Below are the code and all the weights of a small trained network. Each question names an input and a class and asks about switching units off, where a switched-off unit gives its printed mean instead of its output.

import numpy as np


def w(rows, s, z=0):
    codes = np.array(rows[::2]) - 128.0
    scale = np.full(codes.shape[1], s)
    scale[-1] = z or s
    return codes * scale


def norm(h):
    return h / np.sqrt((h * h).mean(-1, keepdims=True) + 1e-5)


def f(y):
    return y / 2 * (1 + np.tanh(0.7978845608 * (y + 0.044715 * y**3)))


def log_softmax(a):
    a = a - a.max(-1, keepdims=True)
    return a - np.log(np.exp(a).sum(-1, keepdims=True))


def net(x, mask):
    res = np.array(x, float).reshape(1, 6) / 4 @ E
    u = 0
    for l in range(3):
        y = f(norm(res) @ A[l][:, :-1].T + A[l][:, -1])
        res = res + np.where(mask[u : u + 4], y, B[l][:, -1]) @ B[l][:, :-1]
        u += 4
    return log_softmax(norm(res)[-1] @ U[:, :-1].T + U[:, -1])


A, B = {}, {}
E = w([
[134,99,216,202,46,97,156,76,165],'x0',
[197,83,151,215,99,147,124,115,100],'x1',
[105,59,72,146,180,73,123,97,94],'x2',
[111,125,125,229,69,108,121,173,102],'x3',
[156,137,236,64,173,119,30,96,174],'x4',
[230,2,159,62,122,231,87,109,154],'x5',
],0.0051)
A[0] = w([
[88,178,141,121,174,14,108,46,150,85],'L0N1',
[93,57,88,137,195,69,95,153,116,171],'L0N2',
[136,169,94,114,3,202,157,142,252,191],'L0N3',
[192,101,111,168,151,89,135,74,75,254],'L0N4',
],0.0051,0.0029)
B[0] = w([
[116,122,117,47,81,48,132,198,55,204],'L0N1',
[203,213,161,255,74,173,180,114,79,211],'L0N2',
[230,131,74,153,143,141,140,112,60,219],'L0N3',
[176,131,106,226,75,161,68,78,130,255],'L0N4',
],0.0073,0.0033)
A[1] = w([
[91,219,95,57,142,152,120,98,133,4],'L1N1',
[185,180,59,168,125,116,123,148,12,251],'L1N2',
[177,217,124,4,178,187,159,102,132,99],'L1N3',
[125,168,103,87,165,109,6,28,127,130],'L1N4',
],0.0048,0.0015)
B[1] = w([
[205,79,162,107,131,108,158,125,181,134],'L1N1',
[56,83,108,223,147,92,206,114,176,254],'L1N2',
[121,102,166,161,126,158,69,82,254,166],'L1N3',
[101,38,160,161,124,55,186,209,125,147],'L1N4',
],0.0076,0.006)
A[2] = w([
[254,89,162,141,99,179,39,116,143,254],'L2N1',
[195,86,155,168,140,154,36,94,185,56],'L2N2',
[91,169,90,112,205,132,134,157,193,105],'L2N3',
[167,90,123,123,139,166,123,107,140,240],'L2N4',
],0.0083,0.00079)
B[2] = w([
[134,59,163,79,123,160,112,81,196,255],'L2N1',
[202,21,183,162,198,152,117,134,96,229],'L2N2',
[225,2,232,121,68,170,91,32,123,152],'L2N3',
[152,148,222,159,42,94,54,94,149,173],'L2N4',
],0.0071,0.0078)
U = w([
[84,160,80,241,97,138,187,96,96,207],'0',
[190,2,182,143,124,219,76,65,147,183],'1',
[102,160,72,67,157,242,53,153,72,2],'2',
[59,181,166,39,119,75,96,152,122,77],'3',
],0.0099,0.0037)

Each question gives the input, the list of numbers given to net, and the class t.
The units are the neurons (one row each of A and B). Each row of codes is followed by its name. A weight is (code - 128) times the scale printed after its matrix; where a second scale follows, it is the last column's (A, B and U).
mask holds one flag per neuron, layer by layer. A switched-off neuron (its flag False) gives its mean, the last column of its row in B, instead of its output. The means were averaged over made-up inputs and are rounded, as every weight is.
A unit's drop is (log p(t) with every unit on - log p(t) with that unit switched off) / (log p(t) with every unit on - log p(t) with every unit switched off).
The circuit of an input: a set's keep is (log p(t) with only the set's units on - log p(t) with every unit switched off) / (log p(t) with every unit on - log p(t) with every unit switched off). Starting from all 12 units, units are removed one at a time, each time the one whose removal leaves the highest keep (on an exact tie, the one counted first), for as long as the keep stays at least 0.8.
units of the circuit, in order: the units of the circuit, biggest drop first
unit that matters most: the unit with the biggest drop
top k neurons: the k neurons with the biggest drops, biggest first
top k neurons in layer l: the k neurons of layer l with the biggest drops, biggest first
drop when u is switched off: that unit's drop, to one decimal
input [2,-7,-3,-8,-8,-3], class 1: unit that matters most : L2N3
input [4,1,2,7,-1,0], class 0: units of the circuit, in order : [L2N1; L2N2]
input [7,8,-6,-5,6,-8], class 0: units of the circuit, in order : [L2N1; L2N3]
input [-6,-8,-5,-5,7,-6], class 1: top 2 neurons : [L2N3; L1N3]
input [2,-8,6,2,5,-5], class 3: top 3 neurons : [L0N1; L0N3; L0N4]
input [-4,3,-4,7,4,-2], class 0: top 2 neurons in layer 2 : [L2N1; L2N2]
input [-8,1,-2,-4,-5,-4], class 1: top 2 neurons : [L2N3; L0N4]
input [0,7,1,4,2,-3], class 0: top 3 neurons in layer 1 : [L1N3; L1N1; L1N2]
input [1,2,-2,-6,6,-5], class 3: drop when L0N1 is switched off : 0.7
input [-1,-7,7,-2,-7,3], class 0: drop when L1N1 is switched off : 0.0
input [2,-8,8,8,1,0], class 0: drop when L0N2 is switched off : 0.1
